Here are made-up nodes, facts about them, and rows of numbers that follow some of those facts. Name the node behind each unnamed row.

Facts:
ω: belongs to class; ψ: points at; Δ: is of sort
[z_693,z_745,z_981,z_452,z_429,z_333,z_513,z_687,z_275,z_516,z_188,z_361,z_400,z_970,z_216,z_252,z_285,z_456,z_943,z_890,z_600,z_441,z_261,z_514,z_946,z_255,z_959,z_740,z_259,z_331,z_972,z_16,z_529,z_308,z_97,z_621,z_473,z_311,z_461,z_625,z_954,z_264,z_976,z_688,z_628,z_923,z_210,z_982,z_204,z_335,z_979,z_678,z_363,z_584,z_950,z_309,z_880,z_10,z_45,z_171,z_766,z_928,z_371,z_352,z_611,z_558,z_107] ω 431
[z_293,z_395,z_495,z_935,z_937,z_168,z_933,z_850,z_888,z_651,z_958,z_768,z_334,z_855,z_79,z_125,z_65,z_894,z_99,z_895,z_416,z_931,z_414,z_939,z_929,z_6,z_812,z_364,z_881,z_189,z_664,z_711,z_985,z_453,z_370,z_751,z_782,z_324,z_655,z_893,z_777,z_747,z_559,z_790,z_179,z_58,z_543,z_817,z_857,z_719,z_738,z_822,z_592,z_856,z_942,z_327,z_996,z_350,z_805,z_260,z_546,z_661,z_428,z_835,z_406,z_140,z_489,z_708,z_131,z_759,z_949,z_944,z_914,z_567,z_403,z_904,z_281,z_925,z_797,z_228,z_13,z_793,z_182,z_792,z_62,z_511,z_620,z_839,z_752,z_344,z_539,z_505,z_932,z_724,z_75,z_71,z_927,z_947,z_627,z_232,z_877,z_70,z_898,z_794,z_245,z_763,z_873,z_851,z_861,z_472,z_113,z_762,z_34,z_668] ω 908
z_745 ψ: z_711,z_797
z_495 ψ: z_931,z_13,z_210,z_881
z_935 ψ: z_13,z_893,z_790
z_937 ψ: z_472,z_558,z_759,z_972
z_850 ψ: z_932,z_839,z_925,z_204
z_888 ψ: z_678,z_724,z_65
z_429 ψ: z_932,z_260,z_766
z_333 ψ: z_751,z_232
z_513 ψ: z_324,z_661
z_855 ψ: z_350,z_62
z_400 ψ: z_516
z_894 ψ: z_168
z_99 ψ: z_261,z_264
z_416 ψ: z_70,z_370
z_216 ψ: z_996
z_252 ψ: z_182,z_311
z_285 ψ: z_740,z_264
z_943 ψ: z_70,z_927
z_890 ψ: z_817,z_6,z_981,z_766
z_939 ψ: z_125,z_308,z_661,z_719,z_361
z_929 ψ: z_228,z_766
z_812 ψ: z_71,z_324,z_621,z_370
z_189 ψ: z_768,z_627,z_395
z_985 ψ: z_441,z_768,z_10,z_925,z_981
z_782 ψ: z_687
z_655 ψ: z_456,z_335,z_370
z_777 ψ: z_559,z_403,z_914,z_452
z_959 ψ: z_687,z_10,z_281,z_364
z_259 ψ: z_97,z_949,z_275
z_543 ψ: z_693,z_350,z_627,z_651,z_140
z_331 ψ: z_228,z_880,z_942,z_327,z_927
z_738 ψ: z_335,z_751,z_972,z_946
z_822 ψ: z_489,z_472,z_324,z_857,z_933,z_168
z_529 ψ: z_453
z_856 ψ: z_324,z_949
z_473 ψ: z_664,z_949
z_805 ψ: z_898,z_453
z_835 ψ: z_335,z_970,z_944,z_584,z_861
z_625 ψ: z_931,z_403,z_97,z_350,z_759,z_927
z_954 ψ: z_308,z_6,z_452
z_976 ψ: z_950
z_688 ψ: z_113,z_350
z_923 ψ: z_245,z_898,z_628
z_708 ψ: z_16,z_309,z_747,z_759,z_179,z_895
z_131 ψ: z_293,z_97,z_925
z_982 ψ: z_245,z_881,z_406
z_567 ψ: z_942,z_925,z_188
z_904 ψ: z_893,z_600
z_979 ψ: z_793,z_724,z_334
z_363 ψ: z_877,z_558,z_168,z_600
z_792 ψ: z_768,z_79
z_511 ψ: z_472,z_839,z_364
z_752 ψ: z_931,z_628,z_188,z_620
z_344 ψ: z_441,z_182,z_751
z_539 ψ: z_664
z_75 ψ: z_668,z_751
z_45 ψ: z_324
z_947 ψ: z_516,z_327,z_414
z_171 ψ: z_58,z_970
z_928 ψ: z_261,z_428,z_793,z_10,z_972,z_308,z_996
z_371 ψ: z_452
z_352 ψ: z_950,z_324,z_895
z_794 ψ: z_188
z_763 ψ: z_592,z_505,z_651,z_620
z_873 ψ: z_678,z_932,z_546
z_851 ψ: z_711,z_456,z_620,z_600
z_611 ψ: z_16,z_958
z_107 ψ: z_514,z_16,z_335,z_621,z_140,z_461
z_762 ψ: z_857,z_168,z_584,z_414
z_34 ψ: z_395
Δ 59 <- z_693,z_651,z_958,z_125,z_99,z_946,z_370,z_782,z_893,z_747,z_790,z_179,z_719,z_738,z_308,z_260,z_628,z_944,z_914,z_797,z_792,z_344,z_947,z_107
Δ 450 <- z_745,z_981,z_935,z_937,z_333,z_855,z_79,z_361,z_400,z_943,z_890,z_453,z_777,z_16,z_996,z_976,z_567,z_925,z_13,z_62,z_511,z_950,z_627,z_898,z_861,z_472,z_34
Δ 96 <- z_293,z_395,z_216,z_285,z_514,z_189,z_655,z_259,z_331,z_857,z_661,z_428,z_461,z_406,z_131,z_403,z_228,z_752,z_932,z_45,z_71,z_766,z_232
Δ 485 <- z_495,z_850,z_888,z_452,z_275,z_334,z_516,z_894,z_252,z_812,z_364,z_751,z_959,z_972,z_327,z_350,z_311,z_140,z_688,z_489,z_793,z_182,z_10,z_539,z_371,z_245,z_873,z_668
Δ 698 <- z_168,z_65,z_970,z_895,z_416,z_931,z_939,z_881,z_324,z_740,z_58,z_543,z_822,z_592,z_97,z_473,z_805,z_835,z_954,z_264,z_708,z_982,z_949,z_281,z_335,z_979,z_363,z_584,z_309,z_724,z_75,z_927,z_352,z_794,z_763,z_113,z_558
Δ 275 <- z_933,z_429,z_513,z_687,z_768,z_188,z_456,z_600,z_414,z_441,z_929,z_6,z_261,z_255,z_664,z_711,z_985,z_559,z_817,z_529,z_856,z_942,z_621,z_546,z_625,z_923,z_210,z_759,z_904,z_204,z_678,z_620,z_839,z_880,z_505,z_171,z_877,z_70,z_928,z_851,z_611,z_762

Some rows with their names:
z_625: -33,1,-23,-21,4,-35,-41,7,-3,8,4,21,18,-3,-3,-19,-22,-19,34,-9,-2,-25,-17,-17,10,-5,43,-16,10,-21,37,-1,-4,36,-17,-4,-7,6,-1,-37,6,-10,17,14,2,-2,-7
z_762: -8,5,-8,-1,5,1,3,6,0,-23,37,31,0,18,-18,7,86,-19,-18,-13,4,-6,14,-13,0,7,-3,-28,-38,-32,-21,46,-25,3,-8,-2,-20,8,22,5,9,-10,-9,0,4,18,-3
z_950: -9,-11,-9,16,2,4,-9,6,-7,5,-14,-4,5,9,16,6,7,-12,19,-17,5,6,-22,-40,-16,3,6,8,17,31,-11,-41,32,-7,2,-10,5,22,-10,11,2,3,-11,2,8,-17,3
z_888: -11,8,4,9,5,3,4,0,6,-9,14,-3,-9,21,-12,-3,32,-4,-20,-10,-7,-16,25,4,11,0,3,-11,-28,-32,3,14,-24,15,-1,5,-3,-23,11,-27,0,-17,24,1,-9,14,-3
z_655: 15,-7,-5,-23,-11,0,9,5,6,0,15,41,4,3,-37,0,31,-17,-4,0,2,-14,7,-13,-14,-8,-20,-21,-5,-41,-1,30,-28,-7,-3,4,-10,-4,5,-7,1,-3,-6,-4,3,7,6
z_107: -11,-12,-18,-32,-25,-14,2,14,1,2,12,51,17,12,-38,-13,0,-24,28,-9,-6,-11,-24,-66,-23,-10,2,-29,-2,-44,15,-37,-2,17,-1,-5,-2,3,-25,-29,0,-2,14,6,18,-19,-4
z_793: 8,3,20,27,7,27,29,-6,7,0,-14,-25,-16,10,-2,12,2,13,-28,-1,-3,2,9,9,-8,-2,-12,14,-9,6,-8,-12,-3,-5,13,1,11,-12,-11,10,-4,-11,14,-12,-1,8,0
z_513: -36,-4,-18,13,5,-13,-7,10,0,-9,11,18,9,22,-6,2,33,-24,6,-30,-2,-14,-22,-44,-15,3,28,-15,-18,-2,25,-24,6,11,-8,-10,-13,23,-9,-8,10,-8,0,2,12,-5,-10
z_189: 2,1,-2,-10,-3,-11,10,2,8,3,2,4,2,-14,-33,-19,-39,-3,-3,13,-7,-24,2,13,-9,-10,-8,-13,4,-37,21,16,-28,10,-2,7,0,-20,-6,-36,-3,-2,20,-4,-5,6,-2
z_131: -11,9,-10,10,15,-14,-8,3,3,-2,10,-13,5,1,-8,-16,5,-9,0,4,-2,-28,11,24,2,1,4,-9,0,-21,11,33,-19,12,-11,4,-11,-14,13,-33,1,-6,25,1,-13,20,-2
z_45: -27,-6,-18,21,6,-12,-10,12,-1,-5,12,26,10,24,-10,5,50,-27,12,-28,0,-15,-16,-42,-16,3,20,-5,1,8,12,-28,11,5,-9,-10,-11,22,-5,-5,9,-11,-3,3,14,-8,-4
z_895: 17,-8,-6,21,18,2,12,4,-3,3,-14,-13,6,-10,5,1,-12,-2,0,5,9,-3,-16,-5,-29,-2,-34,-3,16,20,-23,24,7,-49,-1,-11,-5,21,-9,10,-3,7,-12,-11,-16,4,7
z_898: 25,0,9,-17,-4,13,-8,-6,-2,6,-4,-13,-5,-16,21,1,-7,15,7,20,5,19,21,32,29,4,-16,10,14,8,-33,20,-2,-9,1,10,6,-8,17,15,-5,11,-11,6,-6,-1,12
z_708: -2,-7,-22,-3,8,-20,9,13,-1,-14,20,16,14,7,-24,-16,-7,-24,9,-1,1,-26,-8,-16,-27,-6,-21,-32,-7,-39,9,38,-24,-8,-7,-6,-17,7,2,-30,-1,-4,12,-6,-11,15,-1
z_252: -18,-4,4,-13,-15,1,-5,3,5,-1,2,29,1,23,-21,0,3,-7,3,-17,-10,-7,-1,-27,8,-7,36,-3,-11,-23,34,-49,-2,43,4,3,6,-14,-13,-21,1,-14,16,7,19,-13,-7
z_546: -3,10,6,14,16,3,7,-5,1,-5,-3,-31,-8,-7,7,5,-9,14,-20,7,-2,2,8,28,3,3,1,6,-7,15,5,20,-4,-6,1,1,1,-3,1,12,0,3,4,-6,-9,15,-6
z_812: 6,-3,-12,1,12,5,2,9,6,-6,13,24,7,25,-36,-3,59,-24,2,-13,2,-26,2,-41,-16,-5,-15,-27,-24,-34,-27,34,-20,-12,-5,-3,-13,4,6,-29,1,-20,17,-4,-17,13,7
z_473: -32,-2,-18,5,5,-29,-17,9,-5,-8,10,14,13,15,2,-7,7,-21,18,-21,-1,-18,-17,-22,-3,3,26,-11,4,-4,26,-19,5,19,-10,-7,-11,15,1,-13,11,-7,5,9,11,-6,-10
z_452: -14,-3,7,18,11,8,-14,-5,0,18,-28,-22,-3,7,17,8,-19,8,6,-12,-3,2,-14,-10,2,-1,27,26,15,37,7,-52,31,8,4,-8,14,2,-17,-5,1,-6,6,3,1,-11,-2
z_395: 24,-2,9,0,4,5,10,-6,5,15,-23,-17,-5,-23,-4,-3,-41,13,-4,22,2,-6,-3,24,-9,-5,-17,12,22,4,16,8,-3,-19,11,2,10,-6,-8,-2,-7,3,2,-8,-13,3,6
z_539: -2,4,-6,10,18,11,-8,1,8,2,5,-3,0,15,-8,-3,36,-9,1,-3,3,-17,12,-8,6,-1,-8,-8,-12,-12,-16,29,-10,-2,-4,1,-5,-7,14,-20,0,-16,20,-2,-19,14,6

Which node is each row?
No name comes twice in this set of rows, the named rows included.
-20,5,-13,19,9,-21,21,8,2,-25,23,-3,2,22,-19,-10,14,-13,-21,-7,-6,-23,3,1,-20,3,-6,-24,-21,-34,25,17,-25,6,-2,-3,-14,-6,7,-20,5,-3,20,-8,2,18,-13 | z_939
-15,-1,19,26,-2,14,7,-5,4,9,-26,-20,-11,16,8,12,-15,12,-10,-15,-9,4,-11,-6,-2,-3,28,24,5,28,35,-76,26,18,16,-3,19,-8,-25,7,-1,-6,9,-3,16,-14,-7 | z_10
-24,0,-8,1,-5,-12,-22,8,-3,-9,19,12,6,16,6,-1,36,-11,12,-18,-2,0,2,-24,16,8,23,0,-9,-1,16,-26,12,28,-9,-1,-5,-1,11,-7,8,-2,-2,15,23,-10,-4 | z_400
7,-5,4,-15,-15,-8,30,4,5,-15,16,15,-1,0,-31,-10,-6,-2,-19,9,-9,-1,7,11,-11,-6,-15,-17,-8,-39,29,12,-26,3,5,4,-3,-13,0,-7,-3,5,2,-7,8,6,-7 | z_75
15,-1,8,2,3,8,15,-5,2,1,-12,-24,-3,-8,1,-4,-29,15,-6,17,-4,3,4,14,-3,-5,-21,8,0,-1,-3,4,-2,-7,8,4,8,-19,-5,-2,-6,4,17,-5,-9,3,2 | z_79
6,0,1,-32,-20,2,-28,-5,-8,17,-6,5,2,-12,27,2,-23,12,30,5,4,29,0,5,33,2,20,17,27,20,-21,-22,24,22,-3,8,13,2,0,13,2,11,-20,20,12,-18,7 | z_628
0,-8,20,11,-9,22,8,-3,4,11,-25,3,-9,13,-4,17,9,3,-8,-21,-4,12,-12,-33,-8,-3,16,20,2,24,15,-69,24,0,14,-5,14,7,-27,18,-1,-6,-4,-3,16,-21,0 | z_972
-25,8,-5,7,10,-14,-31,-4,-8,13,-16,-8,3,-9,30,1,-16,1,18,-9,1,3,-12,3,22,4,36,13,12,35,11,-17,20,12,-10,-5,0,14,-5,2,5,-1,-6,8,4,-3,-5 | z_880
23,-4,-1,-7,3,6,2,-1,-1,9,-9,-16,4,-19,6,-10,-33,9,12,18,4,-3,-2,10,-5,-3,-27,4,17,2,-20,19,4,-18,2,4,7,-6,0,-8,-5,3,9,-3,-19,4,12 | z_62
-3,5,7,-12,-7,-7,-35,-8,-4,19,-22,0,0,-23,33,3,-45,12,19,4,2,17,-8,16,25,3,39,21,29,38,13,-21,24,17,-5,2,9,9,-4,17,2,7,-18,13,6,-14,0 | z_188
4,3,-5,-22,-8,-11,-6,3,0,-6,23,14,2,-9,-4,-9,-2,-1,-1,10,0,-1,17,32,20,1,1,-17,-5,-30,3,40,-24,7,-5,8,-9,-14,21,-4,1,6,-5,4,0,12,-1 | z_805

Now the same nodes, written a new way:
Known rows:
z_851: -22,-12,3,-5,-12,-24,34,9,13,3,2,7,1,-9,-9,-4,-15,22,-15,6,11,22,5,29,-13,-11
z_611: -17,6,20,4,18,-36,21,-5,-7,1,-34,8,-10,-1,-8,9,10,-16,8,24,34,11,-7,3,-11,20
z_13: 8,-23,-1,-36,-3,-1,24,3,28,10,54,0,-1,12,6,-4,-19,2,-18,-25,7,10,6,-1,-6,14
z_216: -21,20,-13,17,27,-31,6,-9,20,-3,-38,9,-2,-4,-3,-15,2,-23,9,15,37,25,-14,-24,-7,-1
z_620: -1,-26,-9,-33,-17,-7,30,19,24,4,35,-3,-13,8,-8,2,-7,6,-22,-27,25,9,2,1,9,12
z_331: -4,13,-4,14,19,-29,20,-10,2,1,-28,11,-9,-1,12,-4,9,-20,7,29,37,16,-10,-15,-10,4
z_107: -3,6,30,15,22,-30,7,-26,-10,0,-18,15,2,1,4,-9,24,-22,0,20,18,27,-16,-17,-12,9
z_168: -12,11,3,-31,-19,-11,23,22,5,15,55,8,-13,1,-24,-1,-3,6,-26,-24,-1,23,-8,3,9,31
z_558: -13,25,13,-23,22,-20,2,2,1,14,21,4,-26,16,-22,11,24,-30,-4,-2,28,3,-18,-23,8,51
z_188: 0,-10,-6,-24,20,-16,10,2,18,4,3,-8,-31,26,-1,12,16,-32,7,-2,52,-9,-13,-21,4,30
z_264: -60,33,17,-25,57,-22,-26,20,59,8,-18,6,9,9,-44,-16,2,-29,6,-47,27,20,-28,-43,14,59
z_456: -2,-12,6,-26,16,-19,13,2,7,-3,-2,-6,-22,19,-7,14,20,-33,3,-7,51,-2,-10,-22,11,40
z_931: -15,6,-2,-30,-9,-5,20,23,18,22,62,5,-17,11,-12,-2,0,7,-26,-17,3,12,-3,2,-2,21
z_309: -6,23,18,-26,18,-20,4,4,-7,11,20,8,-23,17,-20,14,24,-34,-3,-5,29,7,-18,-22,9,57
z_839: 1,-13,-33,-23,-23,-4,26,26,22,0,31,-3,-22,6,-15,-11,-11,2,-12,-30,25,13,-14,3,16,8
z_893: 10,-26,11,-22,-13,-4,21,5,21,8,53,9,-1,7,12,-15,5,0,-29,-30,9,28,-4,-12,0,10
z_958: 14,-19,13,-25,-20,-5,25,4,6,1,42,12,3,-3,2,-13,1,-1,-31,-41,2,36,-6,-14,15,17
z_678: 8,16,-47,-10,15,-8,4,16,18,3,2,-6,-43,26,-5,-9,11,-42,18,-3,51,-9,-39,-23,17,13
z_932: 14,-1,-52,-18,-21,3,29,21,26,-1,36,2,-22,0,2,-18,-12,-7,-14,-27,24,19,-14,-13,21,-5
z_724: -9,32,-47,-13,-13,2,9,34,28,21,52,4,-29,11,-27,-24,-10,-8,-17,-22,3,16,-33,-1,14,4
z_539: -4,21,7,6,-11,-30,47,20,-9,-1,18,35,21,-19,6,-6,-24,5,-11,8,-5,37,-11,30,-17,1

Which node is each row?
No name comes twice in this set of rows, the named rows included.
-19,1,3,-34,-3,-1,14,17,33,26,70,5,-16,16,-6,-5,4,8,-27,-13,7,6,8,4,-14,19 | z_881
10,-24,16,-26,-13,-5,21,3,14,6,49,13,3,6,7,-14,2,2,-32,-38,6,29,-2,-11,2,16 | z_797
9,4,2,-9,22,-12,-8,-9,11,1,6,6,-13,15,0,-13,23,-42,-2,-19,34,19,-32,-38,13,30 | z_308
-17,14,-3,16,11,-10,-13,-66,-9,-4,-32,-17,-26,-2,-52,-6,28,-3,-3,26,15,27,25,-41,-5,-14 | z_252
-18,11,8,7,18,-34,16,2,0,-2,-39,11,-9,4,-10,7,5,-20,11,26,38,10,-19,1,-12,13 | z_513
5,2,-25,-15,13,-14,6,9,14,0,0,-8,-36,24,-8,1,16,-38,11,-7,50,-4,-28,-23,14,25 | z_204
-25,-9,14,-2,42,-22,4,-10,35,15,-16,-3,-15,21,11,2,18,-13,11,40,43,-10,7,-2,-39,-10 | z_923
-12,20,29,-30,14,-23,5,-7,-12,10,10,2,-22,15,-29,17,26,-26,-9,-7,28,10,-5,-25,12,59 | z_970
-73,32,21,-26,66,-25,-35,23,74,5,-28,6,21,5,-49,-18,-4,-31,5,-59,27,22,-27,-50,15,65 | z_740
-11,-4,8,14,-16,-15,16,-18,6,4,5,7,8,-15,-13,-28,1,21,-27,-4,-14,48,3,-1,-7,-25 | z_738
-65,17,14,10,63,-35,-13,4,74,-11,-74,12,40,-19,-19,-27,-17,-18,13,-26,36,39,-14,-41,-2,22 | z_285
-2,12,23,7,29,-36,20,-17,-13,2,-28,17,5,0,1,5,-5,-26,10,26,14,20,-17,-4,-17,20 | z_976

The same nodes again, as new rows of numbers:
Named rows:
z_592: -22,-6,1,-15,0,4,8,-2,2,3,-9,-4,-6,5,4,-10,-10,-25,-9,1,8,0,-5,4,3,8
z_855: 1,-7,3,13,-4,-10,-10,16,-3,6,-2,-9,12,-14,3,10,20,51,0,9,16,13,11,0,-7,14
z_611: 25,11,3,23,-3,0,-5,-1,-3,13,9,3,11,-16,-7,13,13,42,7,-10,-11,3,9,-2,-10,-13
z_932: -8,-7,-6,-7,-6,0,1,-14,1,-19,0,2,-6,20,7,-10,-12,-14,-2,9,9,-10,2,0,1,11
z_923: 24,10,6,24,-3,-1,-6,-4,-4,15,9,1,11,-16,-7,10,15,44,8,-2,-10,-3,11,0,-10,-14
z_65: -23,-7,1,-13,-1,4,8,-2,2,3,-10,-2,-7,7,4,-10,-13,-31,-7,1,6,-1,-3,3,3,7
z_99: 5,-10,8,20,5,-6,-8,4,0,-1,-4,2,7,8,4,16,2,20,8,-4,-1,28,10,-3,-1,26
z_954: 4,6,9,36,-11,4,7,-11,-2,17,7,8,5,-2,-5,7,-5,-3,15,4,-33,18,26,-4,-5,-17
z_452: 11,9,-8,-6,-10,5,5,-9,2,3,3,4,-6,8,-9,-9,-19,-42,9,15,-24,-8,7,-3,6,-34
z_768: 5,-6,-7,-9,-9,1,-5,-5,1,-13,-2,0,-4,13,4,-10,-18,0,-6,-1,18,-12,1,1,3,10
z_794: -19,-11,13,19,-8,-3,-1,8,-1,22,-5,-6,14,-6,0,0,2,22,3,17,5,25,19,2,-10,16
z_856: 2,-8,12,28,17,-1,-7,31,-3,-13,29,4,8,-19,6,-7,1,9,5,5,18,10,-7,-13,2,25
z_311: 12,10,-5,-15,-4,5,8,1,2,7,-2,-1,-7,-4,-10,-4,-5,-31,3,4,-17,-10,-7,0,6,-34
z_790: 0,-7,2,-18,11,-3,-2,-9,3,-11,-8,-2,-8,18,4,2,-8,-16,-3,-5,12,-5,-15,4,7,14
z_473: 7,4,17,31,-3,3,12,4,-5,21,12,0,6,-16,-9,4,7,0,10,4,-15,10,10,-2,-8,-19
z_850: -9,-10,1,20,-16,-3,-7,17,2,10,-3,0,13,0,-1,-3,-10,7,14,28,-6,37,28,-6,-1,9
z_334: -15,-5,-8,-22,-6,1,0,12,4,-1,-8,-3,-2,3,0,-12,-14,-33,-3,12,6,4,-4,0,7,-1
z_747: 1,-7,2,-17,10,-3,-2,-7,3,-12,-7,-2,-8,18,3,2,-8,-19,-5,-8,12,-6,-15,4,7,15
z_857: -20,-1,-7,-17,14,1,-2,-8,1,-14,0,4,-4,8,6,-6,3,-11,-6,1,6,-7,-9,3,1,18
z_927: -21,-8,3,-17,-2,2,8,-1,1,11,-11,-9,-4,4,1,-10,-6,-17,-9,6,15,-4,-5,8,-1,5
z_516: 4,12,-5,-16,-1,5,5,-3,2,12,-1,-1,-3,-4,-11,-5,-3,-31,4,10,-20,-11,-8,2,4,-31

Rows to name:
No name comes twice in this set of rows, the named rows included.
7,18,-7,-15,15,5,-6,-19,0,8,3,2,-3,-5,-5,2,10,7,-2,-8,-13,-27,-15,6,-3,-16 | z_600
24,9,4,24,-3,-7,-4,2,-4,12,7,-3,7,-18,-5,14,24,40,7,2,-10,-4,8,-1,-8,-19 | z_943
4,-6,-3,-11,-5,0,-4,2,0,-10,3,-3,-3,6,4,-12,-12,1,-7,0,23,-18,-7,2,3,9 | z_664
14,-12,5,20,-11,-6,2,19,1,-10,-11,8,4,4,5,26,2,16,2,-38,0,40,10,-7,1,21 | z_344
7,6,8,-5,-5,6,15,-15,-2,15,1,-6,-8,-2,-8,-8,-4,-25,-1,4,-6,-26,-6,7,-3,-33 | z_97
5,-7,4,-20,13,-3,1,4,2,-13,-6,-4,-9,8,3,6,1,-16,-9,-18,18,-6,-25,4,7,14 | z_370
-20,-9,11,17,-1,-2,5,21,-1,17,-7,-2,11,-15,2,6,11,16,-1,-6,3,33,11,-1,-8,18 | z_416
-12,-7,0,13,-11,-3,-5,25,2,11,-4,-1,16,-6,0,0,-4,8,9,16,-5,41,22,-7,0,11 | z_888
1,6,19,32,19,5,11,15,-5,11,26,6,3,-26,-7,1,10,-20,12,-1,-20,10,-5,-9,-2,-13 | z_352
-6,-4,0,16,-1,-8,-14,11,-1,0,-1,-1,10,-7,7,9,14,43,2,9,2,19,13,-4,-2,18 | z_935
-12,-7,8,14,12,-3,0,45,-1,2,12,0,12,-25,-1,-3,7,-8,7,9,3,37,-3,-12,3,15 | z_812

